Here is a tiny trained network, its code and every weight. The questions are about switching its units off for an input and a class, where a switched-off unit gives its printed mean instead of its output.

import numpy as np


def w(rows, s, z=0):
    codes = np.array(rows[::2]) - 128.0
    scale = np.full(codes.shape[1], s)
    scale[-1] = z or s
    return codes * scale


def f(y):
    return np.maximum(y, 0)


def log_softmax(a):
    a = a - a.max(-1, keepdims=True)
    return a - np.log(np.exp(a).sum(-1, keepdims=True))


def net(x, mask):
    res = np.array(x, float).reshape(1, 5) / 4 @ E
    y = f(res @ A[0][:, :-1].T + A[0][:, -1])
    res = res + np.where(mask, y, B[0][:, -1]) @ B[0][:, :-1]
    return log_softmax(res[-1] @ U[:, :-1].T + U[:, -1])


A, B = {}, {}
E = w([
[33,117,121,138,254,89,37,80,94,153],'x0',
[129,146,124,49,83,110,75,177,68,237],'x1',
[64,15,104,65,56,69,168,111,102,104],'x2',
[151,203,55,163,136,64,110,9,167,121],'x3',
[106,117,42,52,187,103,85,174,220,102],'x4',
],0.0075)
A[0] = w([
[199,181,154,153,115,141,93,183,90,216,205],'neuron 0',
[85,108,161,107,95,87,117,106,2,234,233],'neuron 1',
[213,175,61,148,91,40,150,63,154,111,198],'neuron 2',
[10,97,94,73,200,92,78,64,118,131,213],'neuron 3',
[132,108,194,210,105,148,188,120,84,109,182],'neuron 4',
[202,93,182,185,137,217,246,113,137,89,190],'neuron 5',
[166,70,135,79,37,177,183,226,69,101,198],'neuron 6',
[192,151,201,240,131,236,158,116,158,146,203],'neuron 7',
[153,239,116,134,199,135,23,172,143,237,221],'neuron 8',
[66,81,38,110,188,118,118,220,208,66,253],'neuron 9',
[121,59,138,89,47,132,161,171,153,132,195],'neuron 10',
],0.006,0.0034)
B[0] = w([
[149,208,162,49,81,223,128,132,41,143,215],'neuron 0',
[47,120,142,140,126,138,144,42,3,118,235],'neuron 1',
[213,177,100,179,79,104,151,83,148,87,211],'neuron 2',
[67,53,80,169,190,75,54,65,101,188,243],'neuron 3',
[82,149,177,193,93,159,52,185,111,40,212],'neuron 4',
[123,142,183,195,88,126,66,200,159,34,236],'neuron 5',
[117,83,220,70,154,209,217,122,132,77,240],'neuron 6',
[122,187,115,128,94,156,47,189,144,110,245],'neuron 7',
[168,185,80,39,121,163,73,103,133,209,254],'neuron 8',
[157,85,68,20,217,64,152,138,255,140,241],'neuron 9',
[92,94,181,141,141,167,217,134,185,91,206],'neuron 10',
],0.0065,0.0084)
U = w([
[190,166,92,173,85,80,163,73,163,108,196],'0',
[100,108,94,188,99,42,156,94,103,114,121],'1',
[165,85,156,91,137,128,215,203,197,102,78],'2',
[105,103,72,101,254,48,94,116,191,157,164],'3',
[77,87,140,178,179,77,95,119,74,166,113],'4',
[120,156,174,195,117,134,62,230,134,55,169],'5',
[177,208,122,76,121,182,114,135,90,213,149],'6',
[76,97,189,106,152,167,212,125,62,120,8],'7',
],0.0077,0.0015)

Each question gives the input, the list of numbers given to net, and the class t.
The units are the neurons (one row each of A and B). Each row of codes is followed by its name. A weight is (code - 128) times the scale printed after its matrix; where a second scale follows, it is the last column's (A, B and U).
mask holds one flag per neuron, in row order. A switched-off neuron (its flag False) gives its mean, the last column of its row in B, instead of its output. The means were averaged over made-up inputs and are rounded, as every weight is.
A unit's drop is (log p(t) with every unit on - log p(t) with that unit switched off) / (log p(t) with every unit on - log p(t) with every unit switched off).
The circuit of an input: a set's keep is (log p(t) with only the set's units on - log p(t) with every unit switched off) / (log p(t) with every unit on - log p(t) with every unit switched off). Starting from all 11 units, units are removed one at a time, each time the one whose removal leaves the highest keep (on an exact tie, the one counted first), for as long as the keep stays at least 0.8.
units of the circuit, in order: the units of the circuit, biggest drop first
unit that matters most: the unit with the biggest drop
k most important neurons: the k neurons with the biggest drops, biggest first
drop when u is switched off: that unit's drop, to one decimal
input [2,-2,-5,3,-6], class 5: units of the circuit, in order -> (neuron 4; neuron 7)
input [-8,4,-5,-3,-7], class 5: unit that matters most -> neuron 5
input [5,-1,-3,1,-8], class 5: units of the circuit, in order -> (neuron 4; neuron 7)
input [1,5,-1,-7,0], class 7: units of the circuit, in order -> (neuron 6; neuron 1)
input [-8,8,1,2,0], class 7: units of the circuit, in order -> (neuron 6; neuron 10; neuron 9)
input [-1,-6,2,-2,-2], class 5: 2 most important neurons -> (neuron 5; neuron 4)
input [1,2,-8,-1,6], class 6: 3 most important neurons -> (neuron 8; neuron 0; neuron 3)
input [0,-7,-8,-2,5], class 3: 3 most important neurons -> (neuron 9; neuron 4; neuron 0)
input [-4,5,-2,-8,2], class 7: 2 most important neurons -> (neuron 6; neuron 0)
input [-4,-8,8,-2,-6], class 5: 2 most important neurons -> (neuron 5; neuron 4)
input [-8,-4,0,2,-1], class 5: drop when neuron 5 is switched off -> 0.2
input [-2,3,0,2,5], class 3: drop when neuron 3 is switched off -> -0.1
input [4,-6,0,6,-8], class 5: drop when neuron 4 is switched off -> 0.3
input [7,0,5,-7,2], class 3: units of the circuit, in order -> (neuron 9)
